After every row comes roughly how far along a hidden order it lies, from 0 to 30.
[ -8.9  30.6 -10.2  25.0  10.9   0.9   4.2   0.1 -10.5  14.3   6.9 -14.2
   6.9  12.7  -2.3  19.9   4.5  -1.4   3.4  10.2   6.6   5.1   8.7  21.3
  30.0 -11.1   0.6 -46.5  12.7   3.5  -2.6  10.1   2.3 -17.4  -3.6   5.8
  -3.4   1.6   2.3  -0.6  17.4  37.7 -27.2   3.8  -7.3  -0.6  -8.9 -15.4
   5.4  -2.0   4.1 -14.3 -10.1  28.8 -23.0  -5.9   4.9 -13.9  -6.1  17.3
   4.5  -5.4   2.5  -8.2   0.0]
30
[-23.9  64.5  10.4   5.0 -24.1 -15.8  -9.1  -9.3 -19.1 -19.4 -11.4 -47.9
  -9.8 -30.2 -16.5  -0.8   4.2   0.7  -4.8   2.4   4.6  -5.1   1.0 -12.9
  16.0 -69.1  13.8  -1.5 -21.1 -13.7   3.1   5.5  10.3 -31.9   1.9   6.0
 -10.0  -2.8  -7.4   6.0 -12.4 -32.4 -16.9 -12.6 -29.0   1.1   8.9 -18.0
  12.4 -22.0   6.0  43.6 -26.4 -22.3   7.1  -5.9  -0.5   7.6 -13.5 -34.1
   8.2 -21.9 -15.5   0.0  -2.5]
29
[ 43.3 -62.2  -3.9  57.0 -19.6  -9.3  -8.0 -13.7   3.1  16.4   3.1 -52.0
  -2.3 -10.2   2.5  -5.2  14.4  -1.6   9.9 -15.7  10.3  -8.6   5.1   9.7
  -8.9 -48.4  -0.6 -39.5 -27.3 -13.2  -3.9   7.8  -8.1 -20.9  -2.4   0.4
  -5.9  -0.2  15.8   0.8   6.7  59.1  -5.8   2.9 -40.0 -16.6  -9.7 -19.5
 -14.2  -7.3   2.3   1.3  -3.6 -16.3 -32.6   1.0  17.8   4.4  16.9  13.9
   4.0  -0.3  -0.1 -10.0   8.1]
23
[  6.4  -1.9 -12.5  50.8  -6.5  -3.0   3.1  -2.9 -20.2 -22.4  -2.7 -30.3
   1.0   1.6  -5.5  18.3  14.2  -1.3   7.2  19.3   4.6  17.4   7.9  10.1
  20.3 -13.3   4.0 -24.3   9.9  22.2  -1.7   8.9   0.9 -25.0 -12.2   5.5
   1.0   4.1  -2.9  -0.1   8.6  31.7 -21.6  -2.6 -18.4  -4.3  -4.6  -9.4
  10.7   2.0   8.9 -34.7  -2.4  41.3 -20.3   0.5   0.0  -7.9  -1.6 -14.7
   2.4 -20.7   4.0  -2.6 -14.9]
0
[ -8.4  15.8 -17.1  30.5   8.5  -2.9   5.2  -4.5  -7.9   7.8   2.5  -4.3
   6.4  13.5  -4.5  16.5   9.4  -2.2   1.2   6.7   7.8   5.9   8.8  19.8
  26.0 -18.1  -1.2 -42.4  10.6   3.5  -5.1   7.7   1.2 -15.2  -2.0   5.0
  -3.3   0.9   4.9  -0.5  14.7  30.7 -30.9   3.6  -3.2   1.6  -8.0 -10.0
   5.1  -0.2   4.3 -20.2  -9.0  30.5 -14.4  -7.0   7.4  -9.9  -6.0   9.6
   7.0  -5.5   4.9 -10.5  -5.5]
27
[ -2.3  32.7 -11.2  33.1   4.9   1.1   4.6   2.7  -9.6  12.6   3.6   0.8
   5.1  12.5  -3.5  21.2   6.0  -2.1   3.2  11.8   6.1   7.4   9.1  19.8
  21.9  -6.7  -1.4 -59.7  13.0   0.1  -2.7   4.9   1.0 -16.8  -0.9   3.1
  -5.8   0.9   1.4  -0.1   7.4  26.3 -24.7   4.2 -13.8  -1.0  -8.3 -15.6
  11.5  -3.1   4.2 -12.6  -9.9  23.3 -15.5  -4.6   9.3  -8.2 -11.3  14.5
   7.8  -8.0   1.9  -8.2   0.0]
29
[ 26.9 -69.4  -5.6  44.5 -19.8 -10.2  -4.8 -21.9  -3.9   6.9   1.9 -24.5
  -1.6  -2.3   5.0  -3.4  11.9  -3.6   6.8 -22.4   9.4 -11.4   7.5  13.8
 -12.4 -40.9   1.9 -21.5 -22.5  -7.8  -4.6  11.8  -8.5 -13.0  -5.8   2.4
  -3.8  -0.3  12.4   1.3   7.3  37.4  -2.3  -2.2 -41.9 -26.3  -3.7 -17.9
 -11.9  -4.6   9.4   5.0 -10.9   0.3 -36.8   0.7  14.5  -5.5  20.8   5.6
   6.3   1.5   0.0 -13.1 -21.6]
13
[ 23.8 -17.3 -12.9 -11.6 -15.6   4.6  -4.9  -7.9   7.3  54.6   4.2 -46.9
   7.6  -8.4  -2.3  -4.0  -8.2  -4.5 -11.1  -3.0  -2.7  -9.9   3.6  -2.0
  11.9  -3.4   6.7   8.0   9.3  -6.3 -22.1  19.8  -3.4  17.0  -7.1  -2.1
   2.9  -2.7   0.5  -0.7  -7.2  16.0 -11.8  -4.6   6.8  -1.5  -1.3  12.7
   2.1   2.3   6.3  31.3   7.5 -22.4  -8.6  19.2 -16.7 -10.1  -2.7   4.1
   3.4  28.9   7.5  -3.7  13.3]
11
[ 44.5 -51.9  -6.7  28.9 -23.5  -6.7 -14.9  -3.8  21.8  37.4   8.8 -97.6
   3.5 -27.6  -3.9 -12.3   7.4   0.7  -0.4  -5.4   6.6  -8.9   1.6   2.0
  13.5 -47.6   0.1 -26.3 -14.2 -11.6 -14.1  10.2  -2.2 -16.6  -3.0  -1.5
  -3.6  -0.4  11.9  -2.3   2.4  57.9 -15.0   8.2 -13.3  -5.6  -9.1   3.5
 -17.5  -5.7  -5.0  -0.7  12.6 -38.6 -26.7  11.1  -2.3   5.2   5.5  19.9
  -2.6  10.8   1.6  -3.1  29.3]
30
[ -7.9  25.0 -12.0  24.1   8.2  -5.0   3.9  -2.1 -11.7  14.2   8.5 -15.5
   6.4   9.8  -3.3  18.5   4.5  -0.6   3.2   9.0   7.9   5.5   9.5  20.3
  26.0 -11.2  -4.1 -37.4   7.9   4.4  -2.3   7.9   2.6 -17.5  -3.0   5.5
  -3.9   1.7   2.0  -2.0  18.3  24.8 -29.8   1.6 -10.5   2.9  -6.8 -13.7
   0.9  -0.5   4.8 -11.8  -6.3  21.5 -16.8  -4.8   5.5 -10.5  -6.2  17.0
   2.3   6.0   1.9  -5.9  -7.2]
30
[-38.1  38.0  12.8   5.9 -46.1  30.9  -4.1 -16.1 -26.4   1.7 -15.4   0.9
 -12.1 -40.8 -13.2 -12.3 -18.9   1.7   2.7  14.9   2.5  -3.1  -0.9   2.1
   8.4  -5.6  18.6  14.6   5.9  -7.3   3.1  12.3  -0.3 -33.5   9.3   0.9
 -14.3  -2.3  -2.7   4.7 -13.3  29.5 -51.4 -25.0  -3.4   2.2  14.5 -24.2
  27.6 -20.9   5.4  81.6 -21.8   8.3 -10.0   7.6  10.3 -14.2  -8.7 -55.5
   1.8 -19.2  -8.3   0.8 -24.5]
9
[-21.4  61.7  10.5  -3.2 -29.1 -12.8  -9.7  -7.7 -19.6 -22.0 -13.2 -51.3
  -8.4 -29.6 -15.7   2.0   4.5   1.2  -4.6   0.1   6.3  -4.3   2.8 -11.6
  13.8 -63.8  12.7  -1.4 -21.3 -15.7   3.9   3.7   9.8 -35.6   1.5   5.5
  -9.7  -3.2  -9.6   6.2  -9.8 -17.9 -12.7 -12.0 -22.8   1.1   9.6 -19.3
  17.4 -23.4   5.9  45.6 -16.5 -16.8  10.7  -4.2  -0.9   9.1 -15.1 -32.8
   8.3 -18.1 -16.0   1.3   0.3]
29
[ 30.2 -28.6  -7.5  -1.4 -25.6   8.0  -8.1 -13.4  15.7  51.9   9.9 -81.4
   6.0 -30.7  -4.0  -5.1   2.4  -2.2  -5.9  17.2  -1.5  -9.3   2.6  -7.4
  25.6 -23.4   7.8  -3.0   7.0  -4.0 -18.8  21.2   2.8   6.2  -8.3  -1.1
   1.2  -1.2  10.0  -2.0  -2.4  41.9 -16.9   8.1  -6.7  -7.5  -8.4  12.8
  -5.3  -1.3  -0.2  33.1  12.6 -26.3 -21.6  23.1 -16.7  -9.3   0.8  11.0
  -4.1  15.1   5.1  -3.5  34.7]
20
[ 35.2 -35.4  -9.8   4.2 -21.4   8.5  -9.3 -13.4  18.8  47.8  11.5 -90.9
   5.5 -28.2  -4.2  -9.7   3.8  -1.3  -5.3   1.5  -1.3  -7.3   1.6  -1.5
  25.4 -33.8   5.9  -7.1   0.2  -4.2 -18.0  18.6   2.2   0.1  -7.8  -0.7
   0.3  -0.8  10.9  -2.3   1.1  45.5 -20.9   8.1  -9.4  -6.7  -8.8  10.1
 -13.5  -1.4  -1.1  22.9  13.9 -28.8 -24.9  20.7 -14.0  -5.1   2.9  14.5
  -3.7  16.2   5.0  -4.1  23.4]
23
[  4.9  33.1  -7.2  25.9   4.4   2.5   4.7   4.5 -14.2  30.8   7.3 -20.5
   4.2  10.2  -4.1  21.3   6.8  -1.4   7.3  15.8   4.4  11.8   8.9  12.9
  22.5  -1.5  -1.8 -56.2   8.6   2.1  -0.5   3.7   2.3  -6.0   0.2   2.0
  -2.7   0.6  -2.8   0.1  11.2  32.8 -25.8   2.1 -24.1  -5.8  -7.6 -19.5
  10.4  -1.8   7.1  -9.6 -10.9  24.7 -20.1  -2.0   7.3  -9.8 -13.2  13.8
   6.1   3.5  -1.7  -5.8   4.2]
29
[-46.7  56.7   5.3   1.4 -27.3   7.5 -11.7 -40.8 -15.8 -22.2   0.2 -77.2
 -13.4 -19.6 -16.5  21.2  24.0  -3.3   3.0  24.0   2.5  -6.1  14.7  -8.2
  14.8 -38.4  19.2   8.1  -8.0 -12.8  19.8   4.5  16.1 -17.5  -7.4  -3.1
  -2.1  -1.1 -15.1   3.6   2.2  14.9  37.0  -7.3 -18.7 -17.7  -2.7 -25.9
  -4.2 -26.9   5.5  69.0  -5.6 -21.5  19.4  10.1   7.4  13.6   0.1   4.1
  -0.2 -44.5  -5.8  -0.3 -33.1]
22
[-29.3  57.4   5.5   1.2 -15.2 -18.0 -15.1 -14.3 -13.8 -33.7  -6.2 -79.7
  -6.1 -20.4 -13.7  13.2  20.5  -1.0  -1.1   7.9   4.7  -9.3   6.7  -8.2
   9.8 -64.9  15.3  -8.5 -14.9 -19.7  11.9   0.5  13.2 -19.6  -3.9   0.0
 -10.6  -2.3 -16.6   5.0  -6.8   1.9  25.9  -5.7  -9.9  -2.0   6.5 -18.9
   3.3 -23.8   4.0  17.1 -10.4 -28.8  29.2  -1.2   0.4  15.7 -11.0   0.5
   7.3 -33.0 -10.9   5.2 -12.3]
28
[-56.0  32.5   5.3  13.3 -36.0  34.7  -8.0 -33.2 -18.3  -8.3  -6.6   2.1
 -10.5 -24.9 -12.3   1.9  -4.1  -0.7   7.3  26.4   4.8  -7.7   8.8  14.4
  -3.9  22.8  19.8  27.9  13.6 -10.6  14.6   5.3  -1.1 -13.3   6.0  -8.1
  -9.9  -0.9 -12.0   2.2  -7.4  59.1 -23.6 -18.9  29.4   3.6  16.1 -20.5
  11.5 -17.1   2.9  74.5 -14.6 -11.0   9.0  18.7  21.3  -6.8   5.3 -23.4
 -17.5 -26.9   2.9   3.9 -58.1]
0
[  2.7   9.0 -13.3  55.4  -1.4  -3.1   3.1   8.3  -8.7  -1.6  -8.2  18.5
   1.6  18.4  -4.6  18.9   4.3  -4.4   1.6  13.2   7.4  12.7   7.3  14.9
  14.7  -0.7   2.5 -33.9  16.3   5.1  -1.5   3.5   0.3 -20.1   0.3   2.5
  -2.3   1.9   1.3   0.2   8.3  21.2 -20.2   3.4  -5.1  -2.7  -8.9  -8.3
  18.0  -0.9   5.0 -29.6  -8.3  20.6  -2.5  -6.4   6.9  -0.8  -5.9  -8.6
  13.5 -19.3   3.6  -8.4   0.7]
14
[ 31.3 -45.2  -4.3  24.8 -25.9   4.3  -2.7 -19.4 -13.0  17.6  -0.2   4.8
  -7.1  -5.5   5.3   4.5   1.8  -5.5  10.2 -14.1   4.2  -8.4   9.5  11.1
 -16.1 -19.5   4.6 -37.0 -11.9  -7.8  -5.5  14.3  -7.2 -17.0  -4.5  -0.5
   0.1  -0.7  13.0   2.5   3.7  25.0   7.0  -6.6 -50.1 -25.3  -9.6 -26.9
   3.5  -6.8  11.6  40.9 -12.3  16.0 -33.4   4.4  15.7 -10.0  13.5   1.4
   7.3  -9.5  -2.8 -13.7 -12.2]
10
[ 10.2  -8.7 -10.0  54.4   5.7 -16.8   4.0  -5.9 -18.7 -25.1   1.8 -52.3
   5.1   9.2  -5.2  17.1  17.3   1.9   6.4  13.9   7.0  14.2   7.2  12.6
  23.2 -25.1  -2.0 -19.3   1.3  14.0  -2.9   2.1  -1.8 -20.6 -11.0   5.2
  -0.5   4.0  -7.1  -0.4   9.4  30.5 -30.6  -2.1  -7.3   4.9   0.2  -7.7
   2.1   6.5   9.6 -48.3  -3.0  33.1 -23.6   0.6   7.2  -7.0  -1.2  -9.2
   1.8  -7.4   4.0  -0.1 -26.0]
1
[ -5.0  -5.5 -14.5  54.4  -7.0 -11.7   2.6 -10.5 -20.6 -35.8  -5.2 -22.0
   2.0   6.2  -5.0  14.9  16.4  -2.0   4.6  13.4   6.2  12.5   7.6  14.7
  20.4 -24.0   3.2 -20.3   8.0  15.7  -3.0   8.9  -0.1 -23.8 -10.8   5.0
   0.9   4.1  -1.2  -0.4  10.2  29.2 -23.7   0.0  -5.8   0.8  -2.5  -4.1
   3.6   4.3  12.7 -42.8  -3.0  35.5 -16.7  -3.7   2.2  -6.9  -0.6 -14.7
   3.1 -18.7   5.9  -4.1 -19.7]
1
[  3.6  19.9  -7.5  34.5  -3.2  11.5   8.2 -12.3 -16.1  34.4  14.1 -29.2
  -1.1  11.1  -4.4  17.8   5.4  -2.1   8.5  15.2   3.9  10.8   9.5  11.4
  33.5  -0.3  -4.0 -56.7   5.5  10.2   1.0   4.7   4.8 -19.6  -3.8   2.9
  -1.1   1.7   1.1   0.0  19.8  35.1 -41.9   1.7 -33.3  -9.6 -11.3 -22.6
   2.0  -2.3   7.7  11.0  -8.5  24.4 -29.8  -0.4   9.6 -12.7  -8.8   7.1
   2.1  11.1  -0.9  -7.8 -14.4]
29
[  1.3  26.0 -10.7  38.7   3.1   1.8   3.3   7.6  -9.4  17.3   1.1   4.8
   2.7  16.7  -5.6  22.4   3.7  -3.3   3.1  12.7   8.0   9.9   7.9  16.8
  20.7  -5.6  -0.2 -51.5  13.9   2.1  -2.8   1.7   1.6 -15.4   1.1   1.8
  -4.3   1.1   1.8   0.0  12.3  32.5 -29.9   3.3 -18.7  -4.8  -9.2 -15.1
  15.2  -1.0   2.7 -12.1 -12.0  20.5 -12.3  -4.3  10.1  -5.3 -11.6   5.0
  11.1  -5.8   2.5 -10.3  -3.3]
28
[-51.2  36.9   5.0   5.6 -42.8  35.4  -7.1 -21.7 -18.8  -9.0 -12.7  -4.3
  -7.1 -37.6  -8.4  -6.4  -9.8   1.7   6.3  22.7   3.7  -7.6   5.8  14.6
  -1.8  16.8  18.4  23.3  17.0 -13.6   8.6  10.5  -5.9 -27.9   7.8  -5.1
 -11.9  -1.0 -11.6   3.0 -13.6  58.0 -34.4 -23.8  31.0   7.6  17.2 -17.5
  19.5 -18.6   3.8  66.3 -16.9  -2.2   1.3  14.6  14.1 -14.0   1.2 -30.2
  -1.9 -29.4   1.2   3.7 -44.6]
1
[-31.6  46.6  10.4   1.2 -30.1  -6.4  -7.3  -5.8 -19.7 -15.6 -15.2 -22.1
  -5.8 -34.3 -15.4 -10.7  -6.1   2.8  -5.2  -2.9   6.1  -6.6  -2.0 -11.3
  10.0 -55.5  12.5   5.6 -14.1 -13.8  -3.5   7.4   3.6 -36.5   5.6   6.3
 -11.4  -2.6  -6.5   5.4 -14.7  -4.5 -42.1 -17.7  -3.3  11.7  16.2 -15.5
  19.4 -18.9   4.5  38.4 -29.7  -8.0   0.7  -7.0  -0.2   0.1 -11.9 -50.2
   7.3  -8.4 -13.3   2.9  -8.6]
22
